[[116 144 119 121 131 130 103 129 129 129 126 138 121 130 115 123]
 [136 125 130 123 126 125 103 125 139 132 124 127 128 130 127 125]
 [136 135 133 132 129 132 103 131 129 130 125 123 133 131 132 126]]
->
[[115 123 116 144 119 121 131 130 103 129 129 129 126 138 121 130]
 [127 125 136 125 130 123 126 125 103 125 139 132 124 127 128 130]
 [132 126 136 135 133 132 129 132 103 131 129 130 125 123 133 131]]

[[142 124 142 121 143 120 143 139 119 142]
 [120 133 123 131 122 131 121 123 128 121]
 [134 125 131 126 132 126 133 132 127 133]
 [127 135 147 129 148 125 128 142 116 128]
 [130 127 130 127 131 127 130 130 128 130]
 [125 123 107 129 106 133 124 112 141 124]]
->
[[119 142 142 124 142 121 143 120 143 139]
 [128 121 120 133 123 131 122 131 121 123]
 [127 133 134 125 131 126 132 126 133 132]
 [116 128 127 135 147 129 148 125 128 142]
 [128 130 130 127 130 127 131 127 130 130]
 [141 124 125 123 107 129 106 133 124 112]]

[[134 131 123 134 124 132 135]
 [133 116 122 124 138 124 129]
 [133 127 135 146 125 139 118]
 [136 120 112 150 125 124 142]
 [133 127 122 112 123 137 130]
 [131 128 124 130 129 131 135]
 [124 131 115 107 133 132 142]
 [126 129 121 132 121 133 129]
 [124 129 140 129 124 132 129]
 [133 117 129 122 130 129 128]]
->
[[132 135 134 131 123 134 124]
 [124 129 133 116 122 124 138]
 [139 118 133 127 135 146 125]
 [124 142 136 120 112 150 125]
 [137 130 133 127 122 112 123]
 [131 135 131 128 124 130 129]
 [132 142 124 131 115 107 133]
 [133 129 126 129 121 132 121]
 [132 129 124 129 140 129 124]
 [129 128 133 117 129 122 130]]

[[146 115 109 131 128 114 134]
 [123 111 109 126 127 129 132]
 [136 150 133 129 122 140 138]
 [119 143 107 127 129 120 122]
 [142 131 127 128 131 115 120]]
->
[[114 134 146 115 109 131 128]
 [129 132 123 111 109 126 127]
 [140 138 136 150 133 129 122]
 [120 122 119 143 107 127 129]
 [115 120 142 131 127 128 131]]

[[145 113 119 130 112 110 125 146 135 148 123 139]
 [148 126 130 139 122 102 126 132 112 138 111 103]
 [108 118 125 104 124 150 155 148 104 108 105 103]
 [126 145 131 113 152 125 106 122 147 145 140 125]
 [106 105 121 118 109 110 101 138 138 146 155 125]
 [156 138 105 112 131 156 112 132 120 136 135 141]
 [141 141 110 136 104 142 124 132 126 110 128 148]
 [104 118 134 102 117 110 132 118 118 104 125 128]]
->
[[123 139 145 113 119 130 112 110 125 146 135 148]
 [111 103 148 126 130 139 122 102 126 132 112 138]
 [105 103 108 118 125 104 124 150 155 148 104 108]
 [140 125 126 145 131 113 152 125 106 122 147 145]
 [155 125 106 105 121 118 109 110 101 138 138 146]
 [135 141 156 138 105 112 131 156 112 132 120 136]
 [128 148 141 141 110 136 104 142 124 132 126 110]
 [125 128 104 118 134 102 117 110 132 118 118 104]]

[[117 126 126 138 129 128 136 131 132 130 143 128 131 131 126 127]
 [127 126 129 129 126 128 129 127 130 130 131 130 131 130 130 126]
 [141 126 133 117 123 128 112 127 130 130 102 130 131 131 130 123]]
->
[[126 127 117 126 126 138 129 128 136 131 132 130 143 128 131 131]
 [130 126 127 126 129 129 126 128 129 127 130 130 131 130 131 130]
 [130 123 141 126 133 117 123 128 112 127 130 130 102 130 131 131]]

[[123 119 129 126 137 115]
 [133 126 124 123 136 135]
 [139 140 130 127 125 133]
 [135 136 128 119 143 127]
 [128 103 126 128 144 128]
 [123 102 125 128 136 123]
 [118 112 128 119 124 129]
 [131 131 128 128 107 127]
 [130 120 126 113 133 126]
 [124 110 126 128 134 115]
 [124  99 131 127 130 125]]
->
[[137 115 123 119 129 126]
 [136 135 133 126 124 123]
 [125 133 139 140 130 127]
 [143 127 135 136 128 119]
 [144 128 128 103 126 128]
 [136 123 123 102 125 128]
 [124 129 118 112 128 119]
 [107 127 131 131 128 128]
 [133 126 130 120 126 113]
 [134 115 124 110 126 128]
 [130 125 124  99 131 127]]
